Below are the code and all the weights of a small trained network. Each question names an input and a target symbol and asks about switching units off, where a switched-off unit gives its printed mean instead of its output.

import numpy as np


def w(rows, s, z=0):
    codes = np.array(rows[::2]) - 128.0
    scale = np.full(codes.shape[1], s)
    scale[-1] = z or s
    return codes * scale


def norm(h):
    return h / np.sqrt((h * h).mean(-1, keepdims=True) + 1e-5)


def f(y):
    return np.maximum(y, 0)


def softmax(a):
    e = np.exp(a - a.max(-1, keepdims=True))
    return e / e.sum(-1, keepdims=True)


def log_softmax(a):
    a = a - a.max(-1, keepdims=True)
    return a - np.log(np.exp(a).sum(-1, keepdims=True))


def net(x, mask):
    ids = ['ΞΣΦΨβγζμτ'.index(c) for c in x.split()]
    T = len(ids)
    res = E[ids] + P[:T]
    u = 0
    for l in range(2):
        r = norm(res)
        for j in range(2):
            rows = slice(2 * j, 2 * j + 2)
            q, k, v = (r @ M[l][rows].T for M in (Q, K, V))
            z = softmax(np.where(np.tri(T) > 0, q @ k.T / 2**0.5, -1e9)) @ v
            o = O[l][rows]
            res = res + np.where(mask[u + j], z, o[:, -1]) @ o[:, :-1]
        u += 2
        y = f(norm(res) @ A[l][:, :-1].T + A[l][:, -1])
        res = res + np.where(mask[u : u + 8], y, B[l][:, -1]) @ B[l][:, :-1]
        u += 8
    return log_softmax(norm(res)[-1] @ U[:, :-1].T + U[:, -1])


Q, K, V, O, A, B = {}, {}, {}, {}, {}, {}
E = w([
[183,68,108,188],'Ξ',
[137,137,29,211],'Σ',
[72,55,241,135],'Φ',
[89,70,190,148],'Ψ',
[239,211,97,101],'β',
[124,55,150,161],'γ',
[52,99,244,130],'ζ',
[47,136,254,124],'μ',
[94,16,213,132],'τ',
],0.015)
P = w([
[90,3,117,150],'0',
[104,133,155,224],'1',
[109,134,138,192],'2',
[110,135,134,163],'3',
[115,139,132,148],'4',
[115,143,129,133],'5',
[119,146,134,121],'6',
[116,148,132,112],'7',
[117,155,132,105],'8',
[119,155,131,97],'9',
],0.0066)
Q[0] = w([
[81,43,171,90],'0.h1',
[200,30,98,142],'0.h1',
[49,158,170,132],'0.h2',
[138,255,99,130],'0.h2',
],0.013)
K[0] = w([
[54,60,141,170],'0.h1',
[161,76,99,196],'0.h1',
[26,189,185,24],'0.h2',
[248,255,132,92],'0.h2',
],0.0097)
V[0] = w([
[104,157,254,195],'0.h1',
[19,209,67,93],'0.h1',
[46,214,215,95],'0.h2',
[69,60,108,127],'0.h2',
],0.0077)
O[0] = w([
[254,160,124,42,179],'0.h1',
[123,77,64,85,3],'0.h1',
[116,125,128,233,1],'0.h2',
[170,94,203,160,215],'0.h2',
],0.0082,0.004)
A[0] = w([
[149,67,116,132,73],'0.n1',
[155,145,130,39,161],'0.n2',
[82,116,118,145,113],'0.n3',
[24,138,146,155,3],'0.n4',
[6,163,150,101,154],'0.n5',
[179,119,191,51,144],'0.n6',
[158,169,142,192,227],'0.n7',
[79,79,99,90,131],'0.n8',
],0.014,0.0067)
B[0] = w([
[90,84,150,160,148],'0.n1',
[114,154,198,186,140],'0.n2',
[161,80,120,68,148],'0.n3',
[255,88,93,71,128],'0.n4',
[200,82,157,161,137],'0.n5',
[227,150,133,52,224],'0.n6',
[142,30,108,83,254],'0.n7',
[114,169,194,132,146],'0.n8',
],0.0098,0.0095)
Q[1] = w([
[161,125,146,109],'1.h1',
[230,126,153,134],'1.h1',
[166,7,100,118],'1.h2',
[93,107,148,194],'1.h2',
],0.016)
K[1] = w([
[141,160,135,97],'1.h1',
[141,251,146,70],'1.h1',
[148,198,118,115],'1.h2',
[111,99,82,215],'1.h2',
],0.018)
V[1] = w([
[92,235,78,177],'1.h1',
[185,241,251,166],'1.h1',
[213,206,88,166],'1.h2',
[118,106,39,2],'1.h2',
],0.0072)
O[1] = w([
[168,59,57,52,2],'1.h1',
[111,26,145,164,103],'1.h1',
[66,182,1,76,119],'1.h2',
[3,169,182,150,154],'1.h2',
],0.0084,0.008)
A[1] = w([
[89,132,191,137,56],'1.n1',
[149,152,149,45,202],'1.n2',
[113,69,162,164,192],'1.n3',
[136,146,98,137,189],'1.n4',
[132,119,97,6,34],'1.n5',
[159,131,174,36,255],'1.n6',
[155,225,160,60,39],'1.n7',
[108,162,124,156,18],'1.n8',
],0.018,0.0045)
B[1] = w([
[122,21,109,233,168],'1.n1',
[151,186,43,140,192],'1.n2',
[17,115,214,142,218],'1.n3',
[159,121,146,159,161],'1.n4',
[81,181,37,123,157],'1.n5',
[124,154,44,144,251],'1.n6',
[194,119,205,3,159],'1.n7',
[195,95,86,137,146],'1.n8',
],0.011,0.012)
U = w([
[91,94,152,143,255],'Ξ',
[198,155,82,233,52],'Σ',
[164,196,144,84,211],'Φ',
[132,129,106,131,36],'Ψ',
[125,133,102,130,56],'β',
[159,6,73,90,39],'γ',
[119,134,99,126,69],'ζ',
[104,147,84,119,118],'μ',
[131,131,105,130,50],'τ',
],0.012,0.0058)

Each question gives the input, a string of symbols that net reads in full, and the target symbol t.
The units are the heads (2 rows each of Q, K, V and O) and the neurons (one row each of A and B). Each row of codes is followed by its name. A weight is (code - 128) times the scale printed after its matrix; where a second scale follows, it is the last column's (O, A, B and U).
mask holds one flag per unit, layer by layer, with each layer's heads first. A switched-off unit (its flag False) gives its mean, the last column of its rows in O or B, instead of its output. The means were averaged over made-up inputs and are rounded, as every weight is.
A unit's drop is (log p(t) with every unit on - log p(t) with that unit switched off) / (log p(t) with every unit on - log p(t) with every unit switched off).
The circuit of an input: a set's keep is (log p(t) with only the set's units on - log p(t) with every unit switched off) / (log p(t) with every unit on - log p(t) with every unit switched off). Starting from the 12 units with the biggest drops (on a tie, the unit counted first), units are removed one at a time, each time the one whose removal leaves the highest keep (on an exact tie, the one counted first), for as long as the keep stays at least 0.8.
circuit, biggest first: the units of the circuit, biggest drop first
most important unit: the unit with the biggest drop
top k neurons: the k neurons with the biggest drops, biggest first
top k neurons in layer l: the k neurons of layer l with the biggest drops, biggest first
heads that matter: for each layer, one digit per head in row order, 1 if its drop is at least 0.15 and else 0, layers parted by /
drop when u is switched off: that unit's drop, to one decimal
input Σ Σ Ψ Σ τ Ψ Ψ, target Φ: circuit, biggest first	(0.h1)
input γ Σ Ξ, target Ξ: circuit, biggest first	(1.n3; 0.n6)
input Σ Φ Σ γ γ, target Σ: heads that matter	11 / 10
input μ Ξ Σ, target Ξ: heads that matter	10 / 00
input β Ξ Σ Σ Σ, target γ: circuit, biggest first	(0.n2; 0.n7; 1.h1)
input Σ ζ τ μ μ, target Σ: circuit, biggest first	(0.h2; 0.h1; 1.n6)
input γ Ψ Ξ γ Φ Ψ, target Σ: circuit, biggest first	(0.h1; 1.n6)
input τ Φ Ξ Ψ τ γ Σ, target Ξ: heads that matter	10 / 10
input Φ Σ Ξ Ξ Σ γ μ γ γ, target Φ: top 2 neurons	(0.n6; 0.n7)
input β Ξ Ξ Σ Σ Σ Σ Σ μ, target γ: top 3 neurons in layer 0	(0.n7; 0.n2; 0.n6)
input μ Σ Σ γ τ Σ, target Φ: circuit, biggest first	(1.h1; 0.h2; 1.n7)
input β γ Ξ Φ Ξ Ψ, target γ: heads that matter	11 / 10
input Σ Σ Σ μ Σ Ξ γ γ, target Σ: heads that matter	01 / 10
input Σ Ξ Σ Σ μ Ξ Σ Ξ μ, target Σ: top 3 neurons	(1.n6; 1.n2; 0.n6)
input β ζ Σ Φ Σ Ξ, target γ: most important unit	0.n2
input β γ ζ, target γ: top 2 neurons in layer 0	(0.n7; 0.n2)
input Ξ Σ Ξ Σ Σ Ξ, target Φ: circuit, biggest first	(0.h2; 1.n1)
input β Σ Σ Σ Ξ, target γ: top 4 neurons	(0.n2; 0.n7; 0.n6; 0.n1)
input Σ Σ Ξ, target Ξ: top 2 neurons in layer 0	(0.n1; 0.n6)
input Ξ Ξ ζ Σ Ξ ζ, target Σ: most important unit	0.h1
input Σ γ Ξ Ξ τ Φ Ξ Ψ Σ Ξ, target Φ: top 2 neurons	(0.n6; 1.n7)
input γ γ τ Σ γ, target Φ: top 2 neurons	(0.n6; 1.n1)
input Ψ ζ Σ Φ Σ Σ τ Ψ, target Σ: top 3 neurons	(1.n6; 0.n6; 1.n2)
input β Σ Σ μ Σ, target γ: top 2 neurons in layer 1	(1.n6; 1.n2)
input γ Φ Σ ζ Ξ μ Ψ Σ Σ ζ, target Σ: top 2 neurons in layer 1	(1.n6; 1.n2)
input γ γ Σ Σ Σ γ τ μ ζ Σ, target Φ: drop when 1.h1 is switched off	1.2
